Small tables with named rows and columns. After each table, cells are looked up by row and column.

losudes:
        tuvoka  mit  bemige  pibalaz  dokizak  vubo  vamol  gedizar  guvav
vab        -26  -29     -44       65      -50    16    -53      -49    -45
ver        -26  -27     -37       56      -50    -3    -53      -48    -37
dupib      -27  -34     -47       64      -50    26    -54      -49    -44
kat        -23  -23     -37       52      -48     4    -53      -47    -39
gugos      -36  -43     -54       69      -54    50    -54      -53    -52
puruf      -32  -43     -53       74      -53    32    -54      -53    -50
tar        -32  -18      24       15      -47   -34    -53      -44    -22
geberu     -25  -21       2       25      -45   -24    -53      -43    -26

kat, vamol -> -53
geberu, mit -> -21
dupib, vubo -> 26
tar, vubo -> -34
puruf, mit -> -43
gugos, vamol -> -54
kat, dokizak -> -48
geberu, tuvoka -> -25
kat, gedizar -> -47

gen
cols = buda, roveb, mugobi, kosofu, kab, dubage, benip
tobuza: [-0.20, -0.26, -0.55, -0.18, 0.43, -0.26, -0.27]
ras: [-0.08, -0.07, -0.20, 0.02, -0.15, -0.26, -0.04]
lodo: [-0.11, -0.22, -0.12, -0.04, -0.13, -0.09, -0.09]
rutosuk: [-0.11, -0.10, -0.06, -0.09, -0.09, -0.02, -0.11]
zud: [-0.12, -0.21, -0.28, -0.26, -0.19, -0.41, 0.56]
tum: [-0.01, -0.16, -0.06, -0.27, 0.12, 0.00, 0.04]
zukef: [0.20, -0.17, 0.29, -0.19, -0.15, -0.39, -0.08]
tiretav: [-0.09, -0.10, -0.14, -0.06, -0.07, -0.09, -0.12]
lozuter: [-0.10, -0.10, -0.12, -0.01, -0.15, -0.15, -0.04]
zoguvo: [-0.36, -0.24, -0.21, -0.03, -0.24, -0.25, -0.17]
bupaleb: [-0.11, -0.12, -0.17, -0.09, -0.04, -0.11, -0.09]
gele: [-0.21, -0.20, -0.14, -0.05, -0.13, -0.16, -0.08]
kefabi: [0.50, -0.18, -0.34, -0.12, 0.41, -0.40, -0.19]
dipeman: [-0.09, -0.09, -0.13, -0.09, -0.08, -0.10, -0.07]

kefabi, kosofu => -0.12
tobuza, buda => -0.20
gele, dubage => -0.16
lozuter, benip => -0.04
tobuza, kosofu => -0.18
rutosuk, dubage => -0.02
ras, roveb => -0.07
Row with the largest kosofu: ras

dig:
        fopa  zemake  kila  poz
bagi     116     129    45   38
zuvo     100     162    88  228
letapu   232     175    93   95

bagi, kila -> 45
bagi, zemake -> 129
zuvo, poz -> 228
zuvo, zemake -> 162
letapu, fopa -> 232
letapu, kila -> 93
zuvo, fopa -> 100
zuvo, kila -> 88
bagi, fopa -> 116
bagi, poz -> 38
letapu, zemake -> 175
letapu, poz -> 95
Which row has the largest zemake? letapu

Table mis
	kisiz	vom	zomoz	depa	givar	fituri	daf	ketuzum	rim	zitigo
lav	-0.115	-0.499	0.087	0.106	-0.054	-0.336	-0.090	-0.264	-0.146	-0.099
mil	-0.292	-0.098	-0.118	0.282	-0.461	-0.276	0.062	0.225	-0.142	0.112
dagarap	-0.104	-0.088	-0.133	-0.101	-0.102	-0.139	-0.120	-0.111	-0.137	-0.104
kinur	0.509	-0.319	-0.456	-0.495	-0.431	-0.096	-0.066	-0.755	-0.324	-0.315
bebozu	-0.215	-0.264	-0.197	0.007	-0.296	-0.073	-0.205	-0.225	-0.139	-0.082
nutazu	-0.172	-0.388	0.203	-0.350	0.623	-0.066	-0.351	-0.173	-0.009	-0.740
tum	-0.162	0.196	-0.195	-0.290	0.150	-0.387	-0.071	0.450	-0.106	-0.236
nure	-0.065	-0.194	0.013	-0.107	-0.126	-0.240	0.067	-0.228	-0.017	-0.135
kiv	-0.102	0.455	-0.432	-0.394	-0.283	-0.185	-0.308	-0.310	-0.097	-0.263

What is the zitigo of kinur in mis?
-0.315
What is the rim of kiv in mis?
-0.097
What is the depa of nutazu in mis?
-0.350
What is the daf of nure in mis?
0.067
What is the fituri of bebozu in mis?
-0.073
What is the kisiz of tum in mis?
-0.162
What is the ketuzum of tum in mis?
0.450
What is the zomoz of bebozu in mis?
-0.197
What is the kisiz of lav in mis?
-0.115
What is the givar of lav in mis?
-0.054
What is the ketuzum of mil in mis?
0.225
What is the givar of kiv in mis?
-0.283
What is the depa of nure in mis?
-0.107
What is the fituri of tum in mis?
-0.387
What is the vom of mil in mis?
-0.098
Which row has the largest zomoz? nutazu

